Here is a tiny trained network, its code and every weight. The questions are about switching its units off for an input and a class, where a switched-off unit gives its printed mean instead of its output.

import numpy as np


def w(rows, s, z=0):
    codes = np.array(rows[::2]) - 128.0
    scale = np.full(codes.shape[1], s)
    scale[-1] = z or s
    return codes * scale


def f(y):
    return y / 2 * (1 + np.tanh(0.7978845608 * (y + 0.044715 * y**3)))


def log_softmax(a):
    a = a - a.max(-1, keepdims=True)
    return a - np.log(np.exp(a).sum(-1, keepdims=True))


def net(x, mask):
    res = np.array(x, float).reshape(1, 2) / 4 @ E
    y = f(res @ A[0][:, :-1].T + A[0][:, -1])
    res = res + np.where(mask, y, B[0][:, -1]) @ B[0][:, :-1]
    return log_softmax(res[-1] @ U[:, :-1].T + U[:, -1])


A, B = {}, {}
E = w([
[223,244,19,158,84,121,29,127],'x0',
[209,124,188,2,150,58,204,151],'x1',
],0.0096)
A[0] = w([
[14,75,184,122,121,113,163,148,82],'neuron 0',
[119,117,135,128,102,103,106,107,243],'neuron 1',
[9,75,175,84,101,150,155,157,141],'neuron 2',
[238,141,168,4,105,77,146,151,95],'neuron 3',
[185,114,136,74,127,120,151,123,87],'neuron 4',
[251,194,59,126,109,153,67,134,127],'neuron 5',
[167,198,105,138,107,72,59,151,100],'neuron 6',
[56,116,112,230,123,133,57,113,119],'neuron 7',
[110,141,125,125,124,143,139,156,248],'neuron 8',
[14,134,97,209,103,158,81,147,80],'neuron 9',
],0.013)
B[0] = w([
[138,91,112,177,156,144,119,42,220],'neuron 0',
[118,147,162,122,136,19,63,243,209],'neuron 1',
[155,86,138,181,122,117,126,85,239],'neuron 2',
[108,209,98,84,101,169,205,122,254],'neuron 3',
[128,105,94,76,135,192,172,103,171],'neuron 4',
[147,60,143,184,141,117,115,87,248],'neuron 5',
[125,85,137,174,148,133,130,57,198],'neuron 6',
[120,178,114,59,129,146,167,114,223],'neuron 7',
[119,129,153,128,153,44,76,251,214],'neuron 8',
[134,170,96,88,93,186,234,120,215],'neuron 9',
],0.026,0.017)
U = w([
[157,86,146,180,150,132,120,75,72],'0',
[134,212,110,56,109,175,164,136,161],'1',
[130,143,173,123,139,86,82,251,253],'2',
[127,138,150,101,108,179,95,137,46],'3',
],0.018,0.0047)

Each question gives the input, the list of numbers given to net, and the class t.
The units are the neurons (one row each of A and B). Each row of codes is followed by its name. A weight is (code - 128) times the scale printed after its matrix; where a second scale follows, it is the last column's (A, B and U).
mask holds one flag per neuron, in row order. A switched-off neuron (its flag False) gives its mean, the last column of its row in B, instead of its output. The means were averaged over made-up inputs and are rounded, as every weight is.
A unit's drop is (log p(t) with every unit on - log p(t) with that unit switched off) / (log p(t) with every unit on - log p(t) with every unit switched off).
most important unit: the unit with the biggest drop
k most important neurons: the k neurons with the biggest drops, biggest first
drop of u: that unit's drop, to one decimal
input [3,-4], class 1: 3 most important neurons => [neuron 9; neuron 7; neuron 2]
input [7,5], class 0: most important unit => neuron 5
input [-3,-3], class 2: 3 most important neurons => [neuron 3; neuron 5; neuron 6]
input [-1,-4], class 1: 3 most important neurons => [neuron 9; neuron 7; neuron 5]
input [-4,-5], class 1: 4 most important neurons => [neuron 5; neuron 9; neuron 7; neuron 6]
input [-3,-4], class 1: 3 most important neurons => [neuron 5; neuron 9; neuron 7]
input [4,2], class 0: 2 most important neurons => [neuron 5; neuron 6]
input [4,-5], class 1: 2 most important neurons => [neuron 7; neuron 9]
input [7,-8], class 1: 3 most important neurons => [neuron 9; neuron 7; neuron 2]
input [-3,3], class 2: 2 most important neurons => [neuron 5; neuron 9]
input [-3,1], class 2: 2 most important neurons => [neuron 5; neuron 6]
input [7,4], class 0: drop of neuron 5 => 0.6
input [8,3], class 0: drop of neuron 8 => 0.0
input [8,6], class 0: drop of neuron 5 => 4.8
input [1,-3], class 2: most important unit => neuron 3
